Each row has a class, written after it.
[ 145   64 -120  299   38 -391  -35  -92  -99  -44  191 -207 -277  -26
  -55 -167  172  216   46  136 -191  184    0  132  316  262  316  155
  236    0 -271 -143  159 -188  100 -250  122  254  109 -258   17]	Z909
[-148 -203 -211  138    4  -82 -211  -65   23   51   99  305 -286  405
 -118 -278  131  484 -201  -56  221   -6  232  226  -67  320  257   88
   38   82  134   51 -216 -216  -17 -163   96 -257   44 -451  -74]	Z451
[ -63   53   27  367  170  -41    5 -274   42 -467 -252 -196 -160  112
  322   65  -32  113  283  274 -110  284  128  260  148 -350  242 -228
  449 -382 -258   77   20  175  -67 -163   69   50 -125 -394 -274]	Z527
[-100  122  177  211  102 -108  -97 -157  -34 -139 -286 -214   -1  120
  282  109   15   71  203   34 -162  160  165  343  -34 -160  240  -60
  113 -414   18  -45  143  117  -55 -169  -96   40  -33 -194 -199]	Z262
[ 126 -114 -114   19   -1  216 -173  -51   32  201 -164  318  -40  -54
 -214  112 -189 -111  -78 -202  391  -12  204  -49   22  -57  393  -68
 -179  123   21  -47    8  -21 -230 -104  -39 -387 -247   20  169]	Z262
[ -78  -34 -262 -189  -44  -59  121   92 -173  121  274  -26 -113  102
   99  -45  269   99  -93  135 -202  129   22  -19  192  107 -212   -2
   77  -87  123 -100  255 -269  120 -178  116  161  -26   62   82]	Z363
[ -98 -143    0 -127  166 -181   60   83 -398 -197   16  -20  -87  194
 -155   29  161  171  147   10 -130   62   93   79   93  210  142 -358
   58  -76  -78 -310   10  143  314  -32   80  -36 -126  -54 -136]	Z527
[ -51  246 -198  307  -71  396  203  296  -79  172  -57  113  465 -374
 -297 -128   71   52 -126 -358  345  336  243 -205   60  174 -124   40
  -89  134 -217  130 -255  -85 -252  -97  -65 -430  130  -35 -272]	Z909
[ -72 -290 -149 -293 -127 -308  -51  282  -73  -12  430  -22  -91  -60
  -90 -249  171  423 -118   24 -118   88   -1   -9 -130  394 -517  427
   37  146  242 -136    5 -354   95  139   62  268  378 -215  132]	Z909
[ 317  127 -124  248 -117  369  206 -181  107  -90  136  160 -286  134
  -93 -113   44  -47 -174 -141  158  -82   37  -81  273   14  471  465
 -138  276   53  346   84 -183 -481 -117  138 -170  241 -169  696]	Z363
[-140 -124 -178  -56   56 -164   34  125 -122 -244  156 -135  -65  125
    1   80  276  178   -5 -163    7 -119  -56    2   15   -3 -225 -115
   56   43   16  -25  101  -58  204   61   -4  -43  -74   64   97]	Z262
[  40  -57  -96  -35  -33  259   -3 -350 -111   30  213  384   30  273
 -164 -125  453  213 -337  102 -188   72   23 -120  409   15  234  -29
  -89   61  114  -26   65   -4  190 -125   81  121   -1  -24  174]	Z381
[ 317 -115 -113 -153  -12   48  -82   78 -107  240   32  458  -14  129
 -173   71 -232 -156 -130  145  144  111  323 -182  -41  140  298  -56
 -106   41   54 -445   78 -183   69 -135   51 -359 -258  443   61]	Z130
[ 372  -67 -287  -67 -269 -268  -61 -300  211 -120  348   37  -28 -290
    5 -201  -35  190   12  -93    1   48   -4 -155  135 -360 -177  543
  -41 -152  -72 -124  251 -238 -338 -108  196    5   44 -132  681]	Z451
[ -36   97   47  356  199  150  112  -63  100 -210 -199 -194  -49  112
  257   36  -55  -42  105  209  -17  215  141   34  -28 -219  109  -96
  274 -155  -90   32  -27  187   -1    9  -44  -83  -86 -223 -246]	Z827
[  -2   48  -67 -119  -35 -226   38 -108 -162  -75   56 -249 -205   11
    8   17  231   19   94   85 -315   92  -73  128  105   50   26 -145
  254  -55  -59 -134  269   29  275 -111   99  256 -132  -42   22]	Z130
[ -82  238  -14  344   75   51  182  456 -101  159  -31 -264  275  -35
 -269 -289  190    9 -105 -536  131  178  232  -69  -79  119   48  -90
  -43    3  -29 -102 -130  217  -97  -17 -147 -448   -1  235 -249]	Z527
[-109 -184   35 -232   -7 -339  -92    2 -245 -297  153  -75  -78  176
    7  214  286  104  -91 -104  -34 -207 -145    3   17   68 -161   35
   -2   58   83 -105  141 -123  413   14  -62  394   73  309   65]	Z909
[ -67 -136 -136 -181  -16  -13 -112  141  -46  150  181  278  128   47
 -212  100  210  -36 -139 -228  149  -63   38  -73   31   72  -16  -16
 -217   38  117 -131   41  -54   24  -15  -18 -325 -129   95  -23]	Z527
[ 179 -480  210 -347   61 -377  145 -355 -337 -616 -223  353 -455  399
   70  404  -71  514  452  255  -37 -113   98  195  346  172  408 -262
  179 -167 -115 -230  141  -42  434  -57  201  408 -247 -280   92]	Z262
[  39   93  -77  350   49  142   70 -226  208 -180   39   98  -23  -92
  -41   18  218  158   46  223  -23  117   35   86  346 -105  267  -14
   45   17 -193    6   -2  103  -45  -96   55  -70  -38 -295   45]	Z381
[  85  -20 -110    3   16   19 -137  -93    2   97 -182   50 -313   25
 -105  -40  -14   88   11  102   52  -27  157  148  105   89  586 -161
  -29   79  203  -54   33 -208 -185 -214  -26 -178 -108 -138  -18]	Z262
[-319  -60 -156    4  -14  585 -248  147   85  -47 -146  -16   -4 -228
 -278 -359  524 -143  -28 -416  159  -88 -129  209   49 -257  372 -224
 -163 -106   79  313 -179  335 -647  126  259 -202  154 -437  -14]	Z827
[  96   95  171  370  213 -219 -259  -91  241 -283 -248 -184  -64  -15
  218  230 -423  -83  390  265  114  -84  106  339 -187 -212  379 -128
  113 -142 -275 -202 -135  171 -232   41  -86 -215  -53  -53  -64]	Z840
[ 255   39 -142   90  -40  124   10 -350  104  105    2  196 -136  -75
 -201  -49  156   42  -83   12 -123   -6  -58  -20  416  -54  433    3
    7  200  -21   22   41  214 -218 -150   65  -89 -197 -207  395]	Z527
[  62  175   96  319  126  193  121 -175  205  -29 -323  -35 -134 -201
  185  109 -164 -153  127  218 -215  155   65  171   75 -263  234  -26
  235 -235 -160   20  196  331 -249 -117  102  128 -165 -453 -126]	Z262
[-191  111  -43  175  167   79  -52  -10   84   76  -40 -193   68 -114
  111  169   81 -180  132  104  161   73  -15   71  189 -210  151  -40
  -78 -118  -53   84   18   47 -266 -140  -97 -158   -4   73  -45]	Z130
[  52  -81 -550   50  152   29 -139   45   67  213  194  270 -329   51
 -279 -143   82  136  -43  133  217 -295  210 -190   89  121  349 -140
 -439  199  121 -221  -71   73 -126  -28   85 -899 -265  216  232]	Z909
[-141 -202   -8 -175    9 -161  -30  -68 -117  -59  152   69   38  208
  235  214  131   23   23  187 -125   -2  -57  123  105   79 -229  -50
  102  -22  -62 -189  184 -163  435   36   -5  352  -54   86   71]	Z451
[  40 -239 -365 -100  206 -184 -306 -118  -27  -79  283  235 -330   69
   19  114 -117  113  158  668  -25 -118   90   -5  253 -308  117 -478
   82 -268 -288 -278    3   -8  -43 -126  347 -274 -380  131   20]	Z827
[ 203   32  420   66  127  249  285  131 -241  376 -276 -147  633 -239
  198 -135 -125 -518   72 -466  -55  394  179 -226   76 -304  -69  123
   16 -394  -16  124   30  610 -409  143 -167   41   77  120 -413]	Z840
[ 174    4  105   67  -59  191   87  212  134  158 -130   31  171  -45
 -135 -197  -48 -111  -33 -287  154  111  252  -81 -224   57  141   41
  -75  -10   24   16 -127  161 -461   73  -73 -331   98  186  -22]	Z909
[ -42 -181   61  -29   51 -125  -35 -132 -226  -85   -7  223   -7  165
  104  129   35  310  124   47   -6  -22   73  187  218  122  143 -204
   19 -160 -105 -159  -16   78   54  -67   30  170  -69  -32    5]	Z381
[ 199  158   90  377  144    8   71 -370   86 -222  -88 -164 -189  153
  181  168  -24  -84  116  405 -216  210  118   72  440 -299  537 -157
  212 -140  -72 -148  181  161  174 -180 -122  191 -131  -10   25]	Z827
[  94 -155 -108  -67  -36  307   44 -230 -186   42  213  369  -45   72
 -260  -35  140  110 -194  214   -6    6  -15 -180  300    7  213 -156
  -99  232   -3  -52 -104  -75   87  -99   52 -110  -57  131  252]	Z381
[  26  167  -14  370  -20  -59  103  177  110  294   55  100  289 -109
 -144 -168    4   92  -81 -230   -6   68  130   89   65  265   64  196
 -136    7 -198    6 -139  159 -445  -64  -76 -297  168  -24  -39]	Z909
[ 206   76  181  249  146  -34   42 -311  146 -214 -206   65   77  -90
   78  -11   37   29  106   33 -165  114  100  161  142 -233  346  -98
  155 -309 -230 -152   52  539 -231  -80  -18   13 -247 -226   21]	Z130
[-535   45 -246  154  164  137  290  226 -253 -353   48 -361  220  -78
  224  271  355  121  152   27   27  221  137  -54  141 -322 -651 -376
  249 -184  -51  264  108  132  137    0  198 -167  -49 -151 -687]	Z363
[   2   44  229   65   91   74  193 -244  -18 -194   34 -100  104  157
   82  238   65 -182   34  187 -118  329  -85  -79  424 -256  -68  130
  280 -127 -175  220   88  188  127   59 -188  392   78 -116  -13]	Z451
[  31    1 -126   40  -80  161   59 -435 -108  -47  143  348 -196   86
 -146   84  232  401 -201   58 -265  -33 -114  114  545  225  425  173
 -100  213 -127  219   -2  -81 -167 -204  149  140    2 -550  453]	Z130
[-124 -177 -270 -163  -38  -33 -100  130 -152  -91  248  -56 -325   30
 -173  -64  329  360   43   91  103 -153 -118   70  111  272  -55 -176
   86  222  -82   71 -172 -339   10  -26   99  -88   37  -92  292]	Z527
[ 154  -64   23  128   47    2  -82  174   19  266  -26   73  133 -257
 -142 -248 -174 -190   28 -509  363   -8   90  -26  -52  -38  142  277
 -267 -184  -63   40 -105  270 -598   -4  -36 -299   75 -138  155]	Z363
[ -45   13 -261  141  109   97 -166  -76   -2  440  502  818  319  104
 -327  -68   -5  282 -479  215  289  296   -8 -186  346  157  101  343
 -304   -4 -114 -228 -354 -126 -440 -198  -81 -201  269  -44  333]	Z827
[ 228   82 -388   59 -136   49 -118 -149  -31  620  109  605    9  -69
 -359 -150   65  272 -216  109  110  178  237 -163  222  223  385 -123
 -247  -10   32 -432 -106  -32 -231 -295  -91 -442 -134  387  195]	Z827
[ 146  -15  141  277  187 -263  -59  -88  331 -159 -227   11 -324  278
  355  109 -407  134  288  546 -146   12  342  356 -227   -3  374 -435
  308 -113  -39 -253  -18   96  150  -52  -39 -148 -218   31 -301]	Z909
[ 319 -242  -67  -38 -150  -15 -230 -335   95 -122   38  344 -272  170
  -59  -30 -112  123 -111 -143  129 -196  -23  -23   57   50  425  116
  -53  183   12  -28    1 -127  -53    8   54  -12 -131 -131  457]	Z527
[ -38   31  -34   17   -4  -16  200  199 -105  205  -34  192  277  -97
  -20  135 -133  128  -55  -62  222   89  213 -150  -39  169 -148  -18
 -165    4 -154 -143 -113 -124  -32    4 -174 -291  -83  213 -171]	Z840
[ -82 -119 -114  -62   96 -139  -71   -8 -201  290  282  232  134  155
  -89  -41  -10   16 -157  103   34  115  111  -98  324  102   46  -30
 -233  -30    8  -52  -45   14  101 -115   62  -83  -46  120 -198]	Z363
[  29  -98  -72 -172 -105  141  -95 -235  -18   43  -96  131 -224   42
  -38   66  143   22   36   90   12  -90   22   81  250 -138  370  -86
  -66  -75   69   -8   81  -75 -176 -148   14  -79 -203  -52  274]	Z527
[  71 -196  -37 -116   28  -15 -170 -101  -92 -183   26 -118 -358   -5
 -110  -79  204   42   60   29  -37 -211 -133   88  118   45  275 -140
   98  140  -43   68   12 -158  110  -35   28  136  -35 -116  225]	Z909
[ 324 -111   52 -149 -121 -130  -55 -155   55  275   38  394 -107  405
    2    1 -193  119 -248   80 -133  179  166  -16   55  227  230  190
  183   13   97 -196   29 -227  -11 -133  -34  244  -22  -65  195]	Z130
[  39  183 -236  241  151  123   25  -99 -199 -146  150 -212 -196 -103
  -46 -120   94  133  -36  101 -221  101  -88  -84  212 -115  275  -30
   19   42 -153   19  -85 -141  -28 -111  -51  -94   66  -23  152]	Z262
[  80   73   20  170  196  178   79  141  -78  279   94  210  328   48
 -354  -89  -53   69 -129 -138  300  223  175 -276  130  183  211 -154
 -130  216 -322   96 -501   -5 -204   26 -182 -402  141  218 -230]	Z381
[  55  -26  -43  176  196  149   52   20 -296   60  101  361 -163  377
 -477   81   88   30 -125  103    8  -39   -5   60  482  342  617 -245
  -61  259 -103 -155 -160  179   96 -245  206 -181 -102 -240  198]	Z451
[ -96   61 -271  182  -23  399   43 -186  -23  162   99  209  -79  -32
   77  -27  110    8  -88  292  112  -22   -1  -97  235    9  -12  -90
  -25  100  -47  166   17 -105  -23 -102  126  -95   19  -33   42]	Z381
[ 202   25 -130   10  -26 -185  106  -15   55  -17  104  166  -37 -232
 -213   -5 -109  227  144    5   13  -42   59   50   13  -37   40 -202
   59   14 -176 -232  -74  205 -239  -14   -8 -345 -179   40  191]	Z840
[ 162  -99 -341 -148 -115 -347  -52  -87  -49 -226  290  -10 -398   53
  215 -101  103  422  114  281 -235  -20  206  150  -39   38   20  -99
   50 -132  140 -245  204 -327   94  -75   37 -153  -43  212  265]	Z827
[-105    8  -50   -7   23  -75  130   58 -211   84  129  -77   42   27
   56  -11  213  207  -78  -18 -202  163   32    8   65  174 -154  -41
   74   17   10   19   69 -204  249  -91  -74  113   65   29 -162]	Z262
[-119  -88 -233  164   84   18   58   -9  157 -190   16  -27  -15  104
  192 -114  163  213  193   86  -29  218  291  145  178 -192    8  -54
   94 -255   72  -42  -29  184 -171  -60   35 -233  -69  -41 -159]	Z527
[ -80  -62 -194  -91 -208  -42   41   42    6  191  163  185  122  158
  269   55  134   51  -65 -100  146  184  136   79  -15   86 -225  192
  -41 -158  122   47  216 -303 -147  -67   20  -40  171  -20  162]	Z827
[-346  147  221  456  228 -373   40   34  101 -565 -277 -480   88   32
  583  127  160  399  278  107 -112  120  -41  356 -246  -31 -252   16
  360 -324 -160  195 -131   77  -13  139  -96  342  394 -465 -594]	Z827
[ -19  201   82  283   57  120  150  168 -114  445   69   70  180  -51
 -323 -202  150  139  -57  -22   31  510  258   17  308  300  172   17
   -4  -27 -225  100 -187  141 -101 -136  -72  -81  293  -63 -193]	Z840
[-105  -29   29  132  185   62   72   -4   36 -295 -149 -186  -96  -27
  157   35   12    1  279  243  119   97   54   38   40 -222   92 -248
  155 -186  -38   55  -73  205 -135   19   55  -71    7   35 -213]	Z130
[ 141   81  116  221  196   89  -66   -8  356 -284 -151  -28   37 -123
 -140 -152   73 -143   59  176   24  -45 -110  -72 -104 -420  130 -259
  180  -80  -81  -87 -219  568 -243  275   -4 -169  -48   64 -107]	Z363
[  51 -113 -234  -26  -21   33  -39   38 -141   64  129  165 -179  -13
  -88  -87   87  316   -1   69   20   -7  204   17  138  221  121 -137
  -96   32   41  -61   -7  -78  -91  -89  172 -272 -124  -89   42]	Z363
[  56 -163   37  -99   41 -164  -11 -153 -264 -205  123  -60 -185  226
  -16   81  163    1   41  140 -254   69  -18  101  216   42   90 -176
  244  -30  -51  -98  185   -5  373  -80   12  250  -56   -2   99]	Z130
[   7 -285 -421 -431    2  -57 -131 -230 -325 -273  155    8 -565  102
   71  -80   98   70   78  284 -221 -383 -272 -108   52 -247  175 -402
   13  -95  327 -328  326 -177  155   -7  210 -190 -379 -127  423]	Z909
[  12  -23 -286   69  -72  191 -143 -115   36  243  190  316 -189  -75
 -167  -39   76   99  -93   76  101  -50   48  108  263  -29  341   -4
 -198  -25  -35  -76  -25    6 -332 -174   23 -334 -150  -76  403]	Z827
[-132   79   78  170  217  -47   79 -186 -144 -361 -230 -167 -242  -26
  -15  192  235  348  337  440 -285   -5   10  303  429  -24  427 -407
  166 -178 -198 -129  -38  310   28 -126   37   13 -219 -404 -110]	Z909
[ 241  183    9  250   -2  143   18 -148  -34  110 -229  173   67 -133
 -167  -73 -152  147  -21   42  -20  112  263  -83   10   25  333 -155
  -67  -22 -172 -262 -125  192   -2 -127   26 -274 -206   39  -19]	Z451
[ 157  -49 -284  331   21 -249 -282 -336  -71  -66  132  -67 -479  339
  -49 -255   94  220 -156  -81   -4 -355   18  131   56  -49  572   98
  -35   67   66  -36   43  -84 -223 -256  235 -388  -26 -441  503]	Z130
[  28 -105 -186 -174 -118  -23  -75  -59  -87  267   97  247   57  159
   39   21   90    5 -140 -111  134   57  143  -10  152  101   44  240
 -167  -98  236  -45  146 -197 -238 -201   16 -108   22  -39  237]	Z130
[ 171  -66 -303 -275 -145  116  -85  163   61  213  187   38 -155  -17
 -191 -363  129  -59 -191  -22 -132  108  248 -100 -103  -65  -39  -92
   61   88  306  -21   61  -88  -91  -14  142 -254  -45  295   65]	Z130
[ 115   26  143 -177   65 -150   13   98 -135   48 -153  110   56   14
 -210  -89  -88 -148  -42  304 -162   71   92  -59   37   28  135 -262
   20 -188   19 -459    2  127  217  -66  -31  153 -159  296 -261]	Z363
[ 139 -202 -346  139  -63  -38 -250  -92  280  100  206  366 -234  173
 -156 -252  150  420 -284 -163   28   27  127   35  138  266  330  170
  -21  269   -4 -127 -121 -133 -143   64   21  -44   29 -283  337]	Z527
[  88  161  -55   62  132 -143  102 -377  -71  -64   38   28  -23   19
  235  104    0  122  223  692 -270  274   94   61  505 -182  261  -81
   80 -270  -70 -207   80  -22   10 -211  -40  100  -14   95  -34]	Z451
[  73  142  158   55  178   73  287  -28 -180  107  291  295  237  115
 -327  169   38 -437 -107  423 -438   25 -390 -145  481  164 -193   24
  148  136 -370   62 -149  432  148   66  150  374  316 -136  -28]	Z130
[-156    2   19   -5   30  112  133 -162  -58 -300 -180 -163  -45 -141
  278  169  132  -61  426  396  -29   87    7  188  276 -315  129 -186
   15 -378   87  -49  228  120 -146 -125  153    6  -70 -233 -116]	Z381
[-113 -134   67  -92   42 -301  -49 -160 -121 -289  -50  -15  -52  184
  166  147  175  155  110   95 -127  -87   -8  226  -57  -44   24 -227
  179 -115   12 -146  123 -111  291  -75  -11  181  -54   21 -243]	Z381
[ -89  159  155  -46   65 -180  135  193  -92  -66 -190 -451   70 -186
  -54  -65  191   -1  254   70  -27  214  -29   70   25  -77   69 -202
   91 -235 -106   20   22   53 -154    8  -70 -157    4 -133 -175]	Z840
[-106  225   43  393  132 -147  -37 -194  225   42   38  -41   -2  -69
  248  157   63    9  200  678 -291  260   32  374  352 -161  158 -121
  250 -211 -236 -189   25  196   18 -157  -39  222   71  -19 -190]	Z527
[ -73  -99  -52 -162   18   30   32   32 -270   72  146  -14  -11  -48
    5  180  104  -62   66   20   26   79   -7   62  208   65    7 -108
  -37    7  -85   14  176 -200   85  -71  -75  -49  -55  -27  179]	Z840
